Moves between items:
$: PM->RJ, GP->HS, TQ->CJ, TB->JB, HG->HZ, DJ->JZ, RP->LQ, QZ->NJ, SN->NL, JL->RM, CP->SF, RJ->SZ, TN->PZ, GN->ZD, RM->MG, MG->LD, FQ->MH, MZ->GP, JC->JL, TG->QC, JZ->SG, ZZ->HL, NJ->PB, SF->MC, RD->JD, HQ->ZF, CJ->TC, LQ->ZG, JD->JG, QB->TQ, ZL->CZ, LT->HB, SG->FS, JQ->FP, NL->ZL, FP->QB, RF->SN, SZ->GS, RN->CP, TC->GQ, MC->RF, NH->GN, JG->CF, CF->RR, HS->RN, HB->DD, PB->RD, QC->FD, PZ->RP, FD->CR, JB->HQ, MH->JQ, ZD->TN, ZF->QZ, ZG->MB, MB->FQ, DD->NH, CZ->LT, HL->TB, GS->LL, HZ->ZZ, GQ->PM, LD->MZ, CR->MM, MM->DJ, FS->JC, RR->TG, LL->HG
!: PM->MC, GP->TB, TQ->HS, TB->NH, HG->CZ, DJ->GQ, RP->SG, QZ->PZ, SN->RD, JL->LL, CP->ZF, RJ->RF, TN->DJ, GN->CR, RM->HG, MG->HZ, FQ->RM, MZ->HL, JC->GS, TG->FP, JZ->PM, ZZ->HB, NJ->RP, SF->QZ, RD->ZG, HQ->ZD, CJ->RN, LQ->FS, JD->MB, QB->GP, ZL->JG, LT->RR, SG->RJ, JQ->LD, NL->JD, FP->MZ, RF->PB, SZ->SN, RN->HQ, TC->CP, MC->NJ, NH->FD, JG->FQ, CF->MH, HS->JB, HB->TG, PB->LQ, QC->QB, PZ->JZ, FD->TQ, JB->GN, MH->MG, ZD->MM, ZF->TN, ZG->JC, MB->JL, DD->QC, CZ->CF, HL->DD, GS->NL, HZ->LT, GQ->SF, LD->ZZ, CR->CJ, MM->TC, FS->SZ, RR->JQ, LL->ZL
~: PM->PZ, GP->QC, TQ->NH, TB->QB, HG->FQ, DJ->ZF, RP->MC, QZ->GQ, SN->FS, JL->JD, CP->MM, RJ->RP, TN->CP, GN->HS, RM->JG, MG->CF, FQ->ZL, MZ->TG, JC->RD, TG->ZZ, JZ->QZ, ZZ->JQ, NJ->PM, SF->DJ, RD->SZ, HQ->CJ, CJ->GN, LQ->RF, JD->GS, QB->DD, ZL->JL, LT->MG, SG->NJ, JQ->LT, NL->JC, FP->HB, RF->SG, SZ->LQ, RN->CR, TC->ZD, MC->JZ, NH->GP, JG->LL, CF->HG, HS->FD, HB->LD, PB->RJ, QC->HL, PZ->SF, FD->TB, JB->TQ, MH->CZ, ZD->RN, ZF->TC, ZG->SN, MB->NL, DD->MZ, CZ->RM, HL->FP, GS->ZG, HZ->MH, GQ->TN, LD->RR, CR->JB, MM->HQ, FS->PB, RR->HZ, LL->MB
§: PM->LQ, GP->CR, TQ->ZD, TB->CJ, HG->JQ, DJ->NJ, RP->SN, QZ->RJ, SN->JL, JL->CF, CP->JZ, RJ->ZG, TN->MC, GN->CP, RM->RR, MG->TG, FQ->LT, MZ->FD, JC->JG, TG->TB, JZ->PB, ZZ->QB, NJ->SZ, SF->SG, RD->LL, HQ->GQ, CJ->TN, LQ->NL, JD->HG, QB->GN, ZL->MG, LT->MZ, SG->RD, JQ->DD, NL->RM, FP->NH, RF->JC, SZ->MB, RN->DJ, TC->PZ, MC->FS, NH->RN, JG->HZ, CF->ZZ, HS->MM, HB->GP, PB->GS, QC->JB, PZ->RF, FD->HQ, JB->TC, MH->HB, ZD->SF, ZF->PM, ZG->ZL, MB->CZ, DD->HS, CZ->LD, HL->TQ, GS->FQ, HZ->FP, GQ->RP, LD->QC, CR->ZF, MM->QZ, FS->JD, RR->HL, LL->MH
^: PM->NJ, GP->NH, TQ->JB, TB->FD, HG->CF, DJ->SF, RP->RJ, QZ->JZ, SN->ZG, JL->ZL, CP->TN, RJ->PB, TN->GQ, GN->CJ, RM->CZ, MG->LT, FQ->HG, MZ->DD, JC->NL, TG->MZ, JZ->MC, ZZ->TG, NJ->SG, SF->PZ, RD->JC, HQ->MM, CJ->HQ, LQ->SZ, JD->JL, QB->TB, ZL->FQ, LT->JQ, SG->RF, JQ->ZZ, NL->MB, FP->HL, RF->LQ, SZ->RD, RN->ZD, TC->ZF, MC->RP, NH->TQ, JG->RM, CF->MG, HS->GN, HB->FP, PB->FS, QC->GP, PZ->PM, FD->HS, JB->CR, MH->HZ, ZD->TC, ZF->DJ, ZG->GS, MB->LL, DD->QB, CZ->MH, HL->QC, GS->JD, HZ->RR, GQ->QZ, LD->HB, CR->RN, MM->CP, FS->SN, RR->LD, LL->JG
%: PM->RP, GP->FD, TQ->GN, TB->TQ, HG->MH, DJ->QZ, RP->RF, QZ->PM, SN->JC, JL->JG, CP->DJ, RJ->LQ, TN->SF, GN->RN, RM->CF, MG->RR, FQ->CZ, MZ->QC, JC->JD, TG->HL, JZ->NJ, ZZ->FP, NJ->RJ, SF->JZ, RD->GS, HQ->TC, CJ->ZD, LQ->SN, JD->LL, QB->NH, ZL->RM, LT->LD, SG->PB, JQ->HB, NL->JL, FP->DD, RF->FS, SZ->ZG, RN->MM, TC->TN, MC->SG, NH->HS, JG->HG, CF->HZ, HS->CR, HB->MZ, PB->SZ, QC->TB, PZ->MC, FD->JB, JB->CJ, MH->LT, ZD->CP, ZF->GQ, ZG->NL, MB->ZL, DD->GP, CZ->MG, HL->QB, GS->MB, HZ->JQ, GQ->PZ, LD->TG, CR->HQ, MM->ZF, FS->RD, RR->ZZ, LL->FQ

The rows follow the links: the fewer symbols apart two items are, the more alike their rows tend to be.

Each row is also shifted at random along 4 hidden directions that mean nothing.

Some items, each with a row of numbers:
ZZ: [-189  -39  -30   -3  -47   17  -23   14  -54   70  -63 -100   43  -12   49  -53  -23    7   11    5   17  -74   72   22    6  -72   -3   59 -172  -66   95   30  -12    8   -7  -12  -30  -89   24  -75   15  152   73   -5 -101  -32  108  -23  -11 -123  -11   40  -46  -18   62  -45 -101  -40   27   -2  -16  -20   54  -77]
MH: [-368  -30  106  -21  -24   70   28   44  -47   63  -65    0    6    8   80  -31  -12  -89  -21   -6   34  -12   38   39   51 -122  -23   46 -243  -88   73   10    6   53   -6  -38  -46   45   95  -65   73  125  -71  -15  -99  -65   90   27   -3  -51  -11  -68  -27    6   98  -87 -161    6  -51   24  -21   -1   89  -83]
MB: [-218  -30  -80   54   34    1   -9   75   -8   17   11  -92  -31  143   20   94   72   79  -60 -106   35  -25   89  -83  -49  -81   14  -62 -120    6 -154   -9  143  -48  -41  -30  -18  -67   19  259   57  -47   10   -5  -12  -50   -5   54  -31    6   43   51   37   44   35  124   -1   87  -21  -34  -60  -23 -123   24]
HZ: [  70    8   59  -26  -28   28   23   61   16   28  -26   54    0    0  -32   -8   -2  -55   80   55   34   47  -13  -55   34  -25  -21   94  148  -48   55   48  -65   29   12   37  -67   16  -15 -160  -27   40   -1   89   17  102   73 -105   24  -59   53  -24  -44  -60   -4  -38  -23   20  -83   55    5  -38   20  -12]
QB: [ 272   15   49   42   29  -35   21  -38   34   32   51   50   12   15   -7   17   17  -29   36  -27  -20   46   25  -96   24  118   15  -62   78   29  -77   79   38  -16   -2   15   32   89   11   94  -41  -75  -77  -41   91   21   66  -25  -14  -46  -14  -79   31   10  -15   15   13   -5   -1  -26   22    2  -50   95]
RN: [-111  -24  -49  -16   -5   55    9  -70  -74   35  -41 -116    9  -49   99  -83   13   26  -57   -2  -14  -52   19   28  -35   81   -1   -8 -198   -9   42  -10   10   31  -25  -81   54  -65   53  -43   16   77   32  -50    2  -86   23   78    6   -2  -51   51   -4   15   72 -130 -114  -49  103   -4    9   58   76    3]
JD: [ -66  -15  -67   -5  -56    6   -2   67  -11   -1  -54  -85   55   -3    5  -14   62   -1    9   17   37  -31   80  -62  -15  -74  -40   85  -14  -78  121  -72  -38   32    8  -45  -95  -84    7  -98   38  132   76   56  -48   56  -26  -37  -11   21   13   22  -40  -36   42  -55 -122   75  -60   85  -11  -45   50  -15]
RF: [  70  -43   10   32    7  -25  -26  -32    8  -29   51  -60   51  -15  -12   60   50  -17  -94  -69   -4  -40   87 -213   21   39  -12  -41  -57  -83 -103 -145   67   -5  -25   28  -47   -9   42   17   58  134  -26  -62  -11    9  -77  -98  -37   39  -78  -41  -21   -4  113    7 -107  -15   -5   12   61  -45  -58   13]
HG: [  24  -64   60   18  -32   35   17   23   40   43   14   -6   10  -25  -30   -4   61  -84   31  -39   18  -16   90 -111   27 -108    2   32  -79 -132   33  -18  -26   51    7  -18 -106    3   59  -89   32  161  -43  -32  -82    9   62  -73    3  -64  -63  -51  -31   25   85  -22 -157   53  -93   53   71  -27   29  -71]
HL: [-281  -39   39  -12  -27   17   24  -58  -48   73    0  -69   52  -36   58   -6  -23  -12  -16  -20  -17  -26   63   37   11   -2  -18  -40 -198  -20   54   65   24   22  -24  -19   15   11   63   52   76   72  -21  -92  -43  -87  128   35  -35  -99  -86  -36   10   30   59  -57 -104  -61   44  -14   50   32   42   -9]
TC: [   5  -22   27  -11  -29   65   -5 -115  -79   17  -33  -49    2  -83  139  -63   -1  -59  -68   -2  -28  -38   67    1   10   57   -5  -20 -241  -68   78  -73   36    8  -45  -72   40   -2   74  -44   32  137  -37  -86  -42  -54   -2   47   -2   -3 -108  -18  -38  -20   97 -123 -158  -68   57    8   43   -4   70  -18]
CJ: [ 199  -52  -88   52   43    6   14  -39  -13   39    5 -120  -11   33    4   63   86   44  -32  -71  -33  -38   72 -187  -52  148    8  -40  -76  -45 -160    0   77    6  -59  -41   39  -85   33  112   28   20   23  -32   51  -49   32    2  -27  -31   -1   53    6   50   89  -15  -97   -4   74  -17  -24   20  -97   75]
SZ: [ 236   28   89  -49   21   10   -3   48  -71  -26  -52   55   45  -25   96 -109  -74  -55  -69   67   51  -24 -101  114   25    6    2    0  -56   64  103  -50  -55    3    5  -44  -34  109    0 -124  -26   17  -31  -38   88  -82  -68   88    8   80  -27  -73    8   -6    5 -208   31   40  -55  -20   -2  105  138   80]
TQ: [-141  -17   18  -19  -22    9  -35  -33   10   48  -75  -20   54   -8   62  -26   20  -34   24  -31  -25  -44   24   47   12   19  -20   71 -139  -28   59   39   -2   -1   30  -49   53   30   62  -59   38  131    7   58  -81  -38   82   43  -24  -93   59  -55    3    2   56  -33  -60  -52   76   37  -58  -24   70  -74]
FQ: [ -37  -32  -30   61   10  -36  -13    4   75  -17  110   19  -57   27 -116   74   78   26   50  -74   -6    8   71  -88  -16 -126   29  -74   90  -32 -135   11   32  -10   -2   22  -61  -27  -31  122  -31  -49  -21  -36  -46   35    1  -45    8  -37  -50   26   28   40  -25  183   64   92  -78   -7   55  -51 -129  -51]
CP: [  96    8   35   17   -6    1  -14  -88  -24  -28   46   34  -39  -38   17   28   21  -30  -36   -6  -43    4   17  -17   24   70   -2  -49    2  -24  -38  -39   33  -23  -17  -15   72   37   -8   45   14   -7  -64  -43   -4   17  -42   15   14   40  -43  -14  -10  -11    7   31    3  -47   52    7   41  -31  -60   -2]
TB: [ -95   -9   61   33   -6   -6   -9  -31   20   49  -11   26   36   -5   41  -10   29  -67   19  -58  -23    3   78  -25   26   28   27   17  -97  -16  -10   46   40  -14   18  -30   37   80   47   40  -14   47  -72    3  -45   -4   89    7  -31  -84    9 -112   15   -2   27   31  -54  -48   31  -14  -17  -26   -5  -28]
NJ: [ -58   53  -55  -37    9  -15   29  -14   54  -78   27   14  -11  -34  -46   -7  -58   69    5   60  -20   31 -101  135  -34  -27   -9   11  154   55   57  -60  -54    1   45   66   13  -59  -70  -86  -45  -91   93   33   -3   69 -113  -26   26  117   12   74   18  -36  -96   57   96  -52   27    5   20  -19   43  -63]
PM: [ 141  -23  -42   63   37  -18   28   17   56  -52   26  -43  -24   83  -52   72    3   62  -73  -59  -19   23   51 -107  -31   48   36  -35   12   22 -171  -53   89  -15  -36   62   38  -63    2  189  -15 -108   21   34   30    0  -81  -33   -7   94   72   56   39   34    5  123   10  -38   25  -66  -48  -19 -111   29]
JQ: [   5   39  -26    9   52   16  -41   84  -66   60  -47  -32  -48  106   96    0  -78   68  -38  -40   34  -31  -50   88  -15  -30   27  -42 -114   85 -106  127   81  -56  -33   12    6  -28  -14  133  -11  -92    8   -3   68  -92   80   86   -6  -74   76   56   47   28    2  -18   90    2    4 -117  -90   46  -33   51]

Start, symbols taken left to right, then the item you end at.
Answer with the item's name.
[ 114    9   54   -5    4   -2   16  -35   -5   55   26   34   25  -16   61  -10  -40  -29    1   -7    2   14  -12  -10    9   76   12  -61  -41   29   -2   91   46   -1  -16   -6   30   75   21   59    3  -26  -78  -56   77  -54   97   30  -23  -59  -48  -62   42   12   14  -71  -34  -28   16  -47   22   38   18  108]
§ % § ! ~ !: TN
[-174  -28   -9  -39  -29   13   25  -57  -54   70    2  -52   33  -53   48  -16  -44   17    6   16   -4  -22   14   76   -2   -7  -32  -32 -121    6  100   90  -17   21  -14   -4    7  -25   26   -4   65   49   28  -73  -27  -77  107   27   -9  -87  -74    1   -3   13   24  -71  -65  -52   41    4   32   36   55   -8]
! ^ % ~ %: NH
[ -15   30   71  -30    5   22   29   71    8   15  -14   86  -35   18   -4    4  -34  -45   54   56   26   48  -79   41   22  -50  -25   46   89   17   28   82  -28   15   14   25  -49   53  -10  -79  -11  -41  -30   50   28   37   60  -26   23  -19   33  -27  -14  -30  -28  -29   35   32  -70   15  -18  -15   42   10]
! $ ~ % ~ $: MZ
[ 105    4  -39  -30   -2   28    0  -12  -21  -33  -15  -93   25  -19   82  -28  -46   34  -92   -3   14  -38  -12    4   -4   -1  -10    0 -118  -18   27 -103   18    3    6    6  -14  -66   28  -43   37   63   54  -41   -5  -23  -60    2   -8   87  -43   39   10  -17   57 -101  -93  -49   36  -11    9    8   69    0]
! $ ~ !: LQ
[ 151  -64  -33   25   11    0   -3  -19  -38   75   14 -126   37   24   14   59    0   38  -35  -71   -6  -54   98 -158   -9   44  -15  -46 -141  -58  -71   56   58   20  -55   14  -21  -55   28  129   78   84    5  -75   16  -63  139  -33  -23 -121  -46    9  -12   49   95  -20 -113  -35   26  -22    4   26  -60   49]
$ ^ ^ ! § ^: TC
[  39  -41   51   37   -7  -23  -23  -24   29   40   -5    2   41   26    7   34   71  -64   11  -87  -19  -11  112 -137   25   42   14   25  -90  -56  -77   33   83  -14  -16  -20   24   75   60   78   -2   75  -85   21  -46   11   85  -29  -31  -97   44 -106    4    7   65   54  -80  -36   27    6  -39  -46  -51  -18]
^ ~ ^ ~ %: HS
[-150   -8   45   -4  -14   33   -5   67  -41   66  -79  -23    0   43   60  -53  -15  -33    6   -2   28  -17   50  -28   25  -39    3   73 -106  -62   26   46   24   15  -16    8  -53  -15   46  -58    8   97  -10   47  -32    8   87  -25    3  -93   56  -12  -30  -12   68  -65 -101   -2  -34    1  -45  -13   37  -19]
$ ^ ^ ~ %: DD
[-175  -62   50   62  -50  -12  -22  -37   30   69  -55  -56   80  -15   -1   15   98  -88   21  -96  -27  -55  182 -158   30    2    5   89 -161 -140   -3  -26   35   40    8  -32    9   37   95  -15   27  225  -32   44 -158   35  100  -68  -45 -122   46 -104  -38    8  120   49 -196  -63   51   46  -28  -95  -21 -119]
% ~ § ^ ! %: DJ
[  93  -30   25   33  -18  -19   31  -69   37   46   55   15   44  -24  -58   65   37  -26   38  -29  -28   31   72 -155   14   73   -3  -38   68  -35  -33   65   12   28  -17   34   -8   36   11   53   20   14  -31  -36   14   37  101  -76  -33  -76  -55  -70   -4    7   24   26  -72  -26   -8    5   58  -26  -67   54]
~ ^ $: NH
[-135   25 -111   18   -9  -45  -12   39   57  -34   46   -7  -17   25  -67   48   59   75   72   15   -2    3    4  -17  -34  -82   15   -3  172   18  -14    5  -28  -35   23   11  -53  -78  -66   33  -35  -60   72   40   -8   88  -42  -25   11   16   20   88    4  -19  -85  114  104   95  -38   34   13  -48  -58  -16]
! % $: MH
[ 358  -12   75  -16   24   44   17   63   10   17   18   57  -21   11   12  -11  -23  -51   14    3   57   11  -57  -32   24  -28  -12  -22    4  -23    5   50  -16   24   11  -11  -95   37   26  -65   22   -9  -45  -37   68  -32   71    5   13  -25  -54  -25    7   -3   21  -86  -32   78 -104    8   22   52   52   63]
% ! % % §: GP
[ -24   34  -67   13   28  -29  -11   18   72  -34   82   36  -61    5  -77    7   17   51   63   10   25   35  -45   68  -32  -97   36  -74  163   51  -43   56  -26  -38   35   15  -51  -49  -57   57  -70 -109   33  -33   22   30   -7   19   25    6  -47   62   41    9  -97  116  169  106  -66   -6   57   -2  -40   -9]
! ! ! !: CZ
[  80   -8  -12  -23  -22   15   13   99  -35  -12  -83  -38   38   33   44  -22   21  -12  -27   15   50   -7   12  -15   -9  -72  -27   60  -59  -20   65  -59    7   25  -22  -49  -63    0    9  -27   34   46   27   35    8  -13  -34   24  -22   63   61   -9  -22  -17   35  -76  -66   69  -51   31  -49   19   25   12]
! % $ ~ § §: FP
[-201  -40   18   29  -20   18  -23   59  -32   72  -75  -72   21   45   52  -30   10  -23   -2  -33   27  -34   94  -66   25  -68   19   79 -137  -99   -5   47   31    6  -19    8  -52  -29   43  -21    1  125   -4   49  -64   -1   95  -49   -2 -117   64   13  -38   -8   76  -11 -117  -16  -22    3  -64  -41   -4  -59]
! § ^ $ ~: NH
[ 293   81  -35  -72   42  -35  -31    6   17   -3  -40   75  -26    1   26  -43  -70   52   75   63  -13   17 -228  215  -45  107  -24    7  145  165   56  137  -66  -48   55  -13   87   38  -62  -83   -4 -161   55   72  127  -13   32  120   28  -34   90   39   52  -22 -123  -85  234   10   67    5  -65   88   98   79]
§ $ ~ $ $: NJ
[-258    6  -19  -14    5   26  -13  -21  -36  -27  -14  -95   32  -21  123  -13  -62   24 -132  -27    4  -60   -2   82   -8  -53  -27  -38 -235    6   21 -110   39    0    4  -10   12  -42   65    8   79   55   25  -82  -57  -69  -66   54  -13   85  -67   36   28   -4   68  -55  -88  -47   43  -40   19   15   63  -53]
% % $: GS
[ -39    8   64  -28  -37    9   30   29   39    6   27  109  -24  -46  -73    5   11  -72   90   58   18   61  -45   33   37  -93  -30   58  162  -40   63   34  -92   36   36   32  -73   48  -23 -138    2  -11  -11   43  -44   75   39  -60   33  -17  -22  -39  -37  -26  -30   47   21   46 -105   82   43  -42   47  -70]
$ $ $ % $: JB
[   4   36  -86    9   28   -8  -23   46   16  -19   40  -23  -45   32   -2    8    0   85    7  -13   35   -8  -52   58  -51  -60   25  -58   66   65  -25   33   25  -43   20  -18  -44  -62  -24   78  -34  -98   49  -28   56   -3  -22   64   23   -2  -25   93   39    7  -57   27  124  113  -53  -36   10   18   -4   51]
% ~ ! %: HG
